Here is a tiny trained network, its code and every weight. The questions are about switching its units off for an input and a class, where a switched-off unit gives its printed mean instead of its output.

import numpy as np


def w(rows, s, z=0):
    codes = np.array(rows[::2]) - 128.0
    scale = np.full(codes.shape[1], s)
    scale[-1] = z or s
    return codes * scale


def norm(h):
    return h / np.sqrt((h * h).mean(-1, keepdims=True) + 1e-5)


def f(y):
    return y / 2 * (1 + np.tanh(0.7978845608 * (y + 0.044715 * y**3)))


def log_softmax(a):
    a = a - a.max(-1, keepdims=True)
    return a - np.log(np.exp(a).sum(-1, keepdims=True))


def net(x, mask):
    res = np.array(x, float).reshape(1, 7) / 4 @ E
    u = 0
    for l in range(4):
        y = f(norm(res) @ A[l][:, :-1].T + A[l][:, -1])
        res = res + np.where(mask[u : u + 5], y, B[l][:, -1]) @ B[l][:, :-1]
        u += 5
    return log_softmax(norm(res)[-1] @ U[:, :-1].T + U[:, -1])


A, B = {}, {}
E = w([
[133,194,104,64,181,80],'x0',
[101,90,97,108,113,3],'x1',
[112,237,40,152,127,146],'x2',
[95,140,207,98,189,154],'x3',
[67,220,116,154,171,152],'x4',
[143,159,148,111,149,158],'x5',
[164,119,129,113,115,138],'x6',
],0.00059)
A[0] = w([
[186,97,105,196,5,200,42],'L0N0',
[4,111,114,186,143,69,54],'L0N1',
[46,172,140,39,248,25,154],'L0N2',
[197,151,72,53,133,153,200],'L0N3',
[77,93,127,204,93,53,2],'L0N4',
],0.0014,0.00022)
B[0] = w([
[192,77,65,181,169,194,211],'L0N0',
[97,137,139,176,55,142,125],'L0N1',
[181,121,92,160,8,169,254],'L0N2',
[86,116,146,168,71,133,185],'L0N3',
[47,120,136,133,156,148,120],'L0N4',
],0.0014,0.0003)
A[1] = w([
[163,7,193,51,191,68,27],'L1N0',
[109,119,120,114,129,142,105],'L1N1',
[206,65,110,188,126,198,78],'L1N2',
[64,251,27,203,146,196,4],'L1N3',
[33,78,120,191,171,107,87],'L1N4',
],0.0017,0.00028)
B[1] = w([
[206,99,183,78,1,64,239],'L1N0',
[137,129,134,133,139,119,119],'L1N1',
[154,48,64,198,149,148,217],'L1N2',
[203,39,172,45,105,71,255],'L1N3',
[90,148,183,174,94,98,126],'L1N4',
],0.0014,0.00041)
A[2] = w([
[164,17,142,102,47,43,154],'L2N0',
[130,200,172,116,206,213,133],'L2N1',
[115,109,50,144,74,59,50],'L2N2',
[147,208,209,70,230,255,1],'L2N3',
[110,99,131,87,116,88,4],'L2N4',
],0.0021,0.00072)
B[2] = w([
[155,191,199,42,100,178,246],'L2N0',
[67,72,121,55,77,161,176],'L2N1',
[93,157,146,99,210,193,141],'L2N2',
[1,150,73,51,83,179,195],'L2N3',
[135,237,129,125,113,129,101],'L2N4',
],0.0018,0.0011)
A[3] = w([
[179,167,63,144,129,111,114],'L3N0',
[51,74,186,164,145,128,253],'L3N1',
[20,201,207,4,232,21,23],'L3N2',
[150,241,30,94,141,37,124],'L3N3',
[82,230,43,169,205,135,79],'L3N4',
],0.0024,0.0013)
B[3] = w([
[107,45,142,180,169,186,126],'L3N0',
[152,229,50,121,172,60,254],'L3N1',
[174,77,78,184,120,185,207],'L3N2',
[29,31,249,155,240,139,220],'L3N3',
[177,70,223,75,109,84,128],'L3N4',
],0.002,0.00082)
U = w([
[254,139,249,31,16,64,202],'0',
[223,59,12,237,116,212,78],'1',
[72,236,94,221,104,16,2],'2',
[2,195,49,13,94,238,188],'3',
[48,11,235,151,254,85,172],'4',
],0.0062,0.0015)

Each question gives the input, the list of numbers given to net, and the class t.
The units are the neurons (one row each of A and B). Each row of codes is followed by its name. A weight is (code - 128) times the scale printed after its matrix; where a second scale follows, it is the last column's (A, B and U).
mask holds one flag per neuron, layer by layer. A switched-off neuron (its flag False) gives its mean, the last column of its row in B, instead of its output. The means were averaged over made-up inputs and are rounded, as every weight is.
A unit's drop is (log p(t) with every unit on - log p(t) with that unit switched off) / (log p(t) with every unit on - log p(t) with every unit switched off).
The circuit of an input: a set's keep is (log p(t) with only the set's units on - log p(t) with every unit switched off) / (log p(t) with every unit on - log p(t) with every unit switched off). Starting from the 12 units with the biggest drops (on a tie, the unit counted first), units are removed one at a time, each time the one whose removal leaves the highest keep (on an exact tie, the one counted first), for as long as the keep stays at least 0.8.
circuit, biggest first: the units of the circuit, biggest drop first
unit that matters most: the unit with the biggest drop
k most important neurons: the k neurons with the biggest drops, biggest first
top k neurons in layer l: the k neurons of layer l with the biggest drops, biggest first
drop of u: that unit's drop, to one decimal
input [8,-3,2,-8,4,-5,3], class 4: circuit, biggest first : L3N3
input [1,-4,-3,2,-4,4,-5], class 3: top 2 neurons in layer 1 : L1N3, L1N4
input [5,6,1,-7,-6,-1,5], class 4: circuit, biggest first : L3N3, L1N3, L2N2
input [-3,-2,-6,0,3,-7,1], class 0: top 2 neurons in layer 3 : L3N3, L3N2
input [-3,7,-2,5,2,-7,1], class 2: circuit, biggest first : L1N3, L3N1
input [3,-3,-8,6,1,5,-1], class 3: 2 most important neurons : L2N3, L1N3
input [2,6,0,-7,-5,3,-3], class 4: 4 most important neurons : L3N3, L1N3, L2N2, L2N1
input [-7,-6,-4,3,5,-8,-6], class 2: top 3 neurons in layer 3 : L3N1, L3N3, L3N2
input [8,2,-7,5,4,6,4], class 3: circuit, biggest first : L2N3, L1N3
input [-7,1,-2,7,3,6,-2], class 3: 2 most important neurons : L2N3, L2N1
input [3,-2,-3,5,-3,7,-8], class 3: 2 most important neurons : L2N3, L1N3
input [-3,7,-7,1,1,3,-3], class 0: 2 most important neurons : L2N0, L1N0
input [-3,-7,-5,7,3,-6,-5], class 3: drop of L3N3 : 0.1
input [0,6,-4,5,1,8,3], class 0: unit that matters most : L1N0
input [7,1,6,-4,-6,-7,-6], class 4: drop of L3N3 : 0.2
input [0,1,2,7,-4,2,-6], class 3: drop of L2N3 : 0.2
input [-5,6,-8,7,-5,5,-5], class 0: drop of L3N3 : 0.1
